Below are the code and all the weights of a small trained network. Each question names an input and a class and asks about switching units off, where a switched-off unit gives its printed mean instead of its output.

import numpy as np


def w(rows, s, z=0):
    codes = np.array(rows[::2]) - 128.0
    scale = np.full(codes.shape[1], s)
    scale[-1] = z or s
    return codes * scale


def f(y):
    return np.maximum(y, 0)


def log_softmax(a):
    a = a - a.max(-1, keepdims=True)
    return a - np.log(np.exp(a).sum(-1, keepdims=True))


def net(x, mask):
    res = np.array(x, float).reshape(1, 4) / 4 @ E
    y = f(res @ A[0][:, :-1].T + A[0][:, -1])
    res = res + np.where(mask, y, B[0][:, -1]) @ B[0][:, :-1]
    return log_softmax(res[-1] @ U[:, :-1].T + U[:, -1])


A, B = {}, {}
E = w([
[122,163,254,190,210,196,65,180,134,71,146],'x0',
[141,70,197,196,22,50,132,239,49,125,66],'x1',
[242,180,146,81,51,145,55,118,55,118,222],'x2',
[129,48,199,58,134,189,190,66,62,61,88],'x3',
],0.0059)
A[0] = w([
[234,147,134,93,77,130,67,118,76,125,206,100],'neuron 1',
[198,173,154,82,73,128,98,117,82,133,226,78],'neuron 2',
[227,185,117,74,81,147,71,127,46,108,207,98],'neuron 3',
[136,189,85,189,117,63,69,160,186,199,159,29],'neuron 4',
[136,116,51,66,111,92,155,52,143,172,125,108],'neuron 5',
[142,80,175,168,44,75,113,218,63,119,59,87],'neuron 6',
[113,188,203,159,216,170,80,152,138,67,163,57],'neuron 7',
[115,166,236,191,197,137,58,167,132,82,145,64],'neuron 8',
[129,198,65,3,241,217,119,25,218,139,186,91],'neuron 9',
[146,108,72,80,87,80,138,95,93,146,161,59],'neuron 10',
[125,195,57,216,112,89,69,183,172,145,159,24],'neuron 11',
[46,77,108,191,210,107,182,154,210,138,50,49],'neuron 12',
[146,80,151,68,153,217,174,51,103,70,115,11],'neuron 13',
[125,108,68,79,77,49,168,89,119,168,134,73],'neuron 14',
[150,57,160,190,62,69,120,202,58,150,62,73],'neuron 15',
[121,44,188,52,131,154,162,109,59,61,103,55],'neuron 16',
[127,186,97,160,118,75,75,180,188,214,179,47],'neuron 17',
[148,92,188,133,78,52,169,214,37,107,90,61],'neuron 18',
[149,50,177,37,118,182,183,52,51,37,76,44],'neuron 19',
[130,38,173,55,106,197,192,84,33,29,105,80],'neuron 20',
[139,119,65,78,52,76,189,115,127,164,100,101],'neuron 21',
[128,192,76,201,122,91,73,165,168,189,159,22],'neuron 22',
[147,111,38,69,35,68,180,77,147,198,88,63],'neuron 23',
[156,176,177,178,141,194,68,165,135,71,131,66],'neuron 24',
[145,168,194,189,193,188,69,183,153,69,122,62],'neuron 25',
[215,161,137,85,65,146,70,121,67,131,200,10],'neuron 26',
[119,130,152,160,59,79,132,194,92,113,88,47],'neuron 27',
[147,90,53,73,93,71,145,104,119,215,109,53],'neuron 28',
[197,191,126,68,84,159,47,136,37,125,199,22],'neuron 29',
[12,67,110,170,186,103,209,140,199,169,40,2],'neuron 30',
],0.0047,0.00081)
B[0] = w([
[71,104,172,47,132,108,176,178,181,132,82,220],'neuron 1',
[65,94,180,67,151,102,176,184,162,153,74,212],'neuron 2',
[64,95,185,39,139,95,179,181,188,139,82,230],'neuron 3',
[136,151,108,175,52,194,87,107,157,182,75,206],'neuron 4',
[185,104,132,170,172,164,144,145,62,66,177,194],'neuron 5',
[70,177,70,106,166,43,83,58,143,76,196,238],'neuron 6',
[191,84,141,185,155,164,165,135,58,75,166,214],'neuron 7',
[187,59,157,187,162,172,176,158,66,84,172,220],'neuron 8',
[80,215,42,107,190,1,51,35,157,49,235,254],'neuron 9',
[172,67,166,154,139,147,167,148,102,93,140,179],'neuron 10',
[148,160,109,166,83,188,86,98,145,192,76,206],'neuron 11',
[85,75,192,37,140,106,200,199,181,136,68,222],'neuron 12',
[128,190,86,183,60,152,78,100,172,170,107,197],'neuron 13',
[204,74,165,186,170,155,176,148,57,88,157,196],'neuron 14',
[95,203,60,127,164,51,76,67,147,56,213,234],'neuron 15',
[141,164,90,173,56,164,89,98,156,187,108,210],'neuron 16',
[139,134,110,165,76,188,78,100,150,198,76,205],'neuron 17',
[89,201,42,117,161,67,67,55,161,91,188,228],'neuron 18',
[134,165,78,186,40,182,79,98,154,213,85,234],'neuron 19',
[139,163,88,180,53,173,47,93,139,214,62,237],'neuron 20',
[188,90,163,197,168,165,146,145,50,90,168,202],'neuron 21',
[132,161,109,168,79,188,91,114,143,178,83,201],'neuron 22',
[193,79,150,171,172,184,170,140,53,107,167,221],'neuron 23',
[178,86,164,141,145,158,169,148,72,98,137,198],'neuron 24',
[196,79,170,190,157,176,167,151,43,81,146,214],'neuron 25',
[84,98,191,64,157,107,177,183,178,141,79,214],'neuron 26',
[92,185,89,124,143,97,87,84,136,86,178,196],'neuron 27',
[191,80,168,182,151,174,157,148,66,85,145,197],'neuron 28',
[68,96,169,68,143,103,175,196,156,135,80,222],'neuron 29',
[76,111,186,42,161,94,197,202,167,133,74,230],'neuron 30',
],0.0051,0.0057)
U = w([
[94,196,87,111,153,48,82,81,146,67,213,254],'0',
[217,69,144,173,148,175,172,152,49,87,157,141],'1',
[68,97,158,37,134,102,187,185,183,163,49,34],'2',
[147,170,101,174,66,183,68,106,149,253,70,26],'3',
],0.012,0.00036)

Each question gives the input, the list of numbers given to net, and the class t.
The units are the neurons (one row each of A and B). Each row of codes is followed by its name. A weight is (code - 128) times the scale printed after its matrix; where a second scale follows, it is the last column's (A, B and U).
mask holds one flag per neuron, in row order. A switched-off neuron (its flag False) gives its mean, the last column of its row in B, instead of its output. The means were averaged over made-up inputs and are rounded, as every weight is.
A unit's drop is (log p(t) with every unit on - log p(t) with that unit switched off) / (log p(t) with every unit on - log p(t) with every unit switched off).
The circuit of an input: a set's keep is (log p(t) with only the set's units on - log p(t) with every unit switched off) / (log p(t) with every unit on - log p(t) with every unit switched off). Starting from the 12 units with the biggest drops (on a tie, the unit counted first), units are removed one at a time, each time the one whose removal leaves the highest keep (on an exact tie, the one counted first), for as long as the keep stays at least 0.8.
circuit, biggest first: the units of the circuit, biggest drop first
k most important neurons: the k neurons with the biggest drops, biggest first
drop of u: that unit's drop, to one decimal
input [2,-7,-8,-6], class 2: circuit, biggest first -> neuron 12
input [-3,-7,1,8], class 3: 3 most important neurons -> neuron 19; neuron 20; neuron 13
input [-7,6,4,-4], class 1: 2 most important neurons -> neuron 23; neuron 9
input [3,-6,1,-7], class 3: 2 most important neurons -> neuron 17; neuron 4
input [1,8,-7,7], class 0: circuit, biggest first -> neuron 15; neuron 18
input [-3,8,-1,-8], class 0: 4 most important neurons -> neuron 15; neuron 6; neuron 18; neuron 27
input [1,7,2,-7], class 0: 2 most important neurons -> neuron 15; neuron 6
input [-7,8,-8,-1], class 0: 3 most important neurons -> neuron 15; neuron 6; neuron 18
input [2,-8,-8,4], class 0: 2 most important neurons -> neuron 9; neuron 3
input [0,-5,0,6], class 3: 2 most important neurons -> neuron 19; neuron 20
input [-7,-5,-7,5], class 1: 2 most important neurons -> neuron 5; neuron 23
input [-5,-3,8,7], class 2: drop of neuron 1 -> 0.2
input [6,6,-1,5], class 0: drop of neuron 18 -> 0.3
input [3,8,-6,-5], class 0: circuit, biggest first -> neuron 15
input [1,-5,6,1], class 2: drop of neuron 3 -> 0.2
input [-6,0,-5,-1], class 1: drop of neuron 4 -> 0.0
input [-8,-3,7,1], class 1: 2 most important neurons -> neuron 23; neuron 5
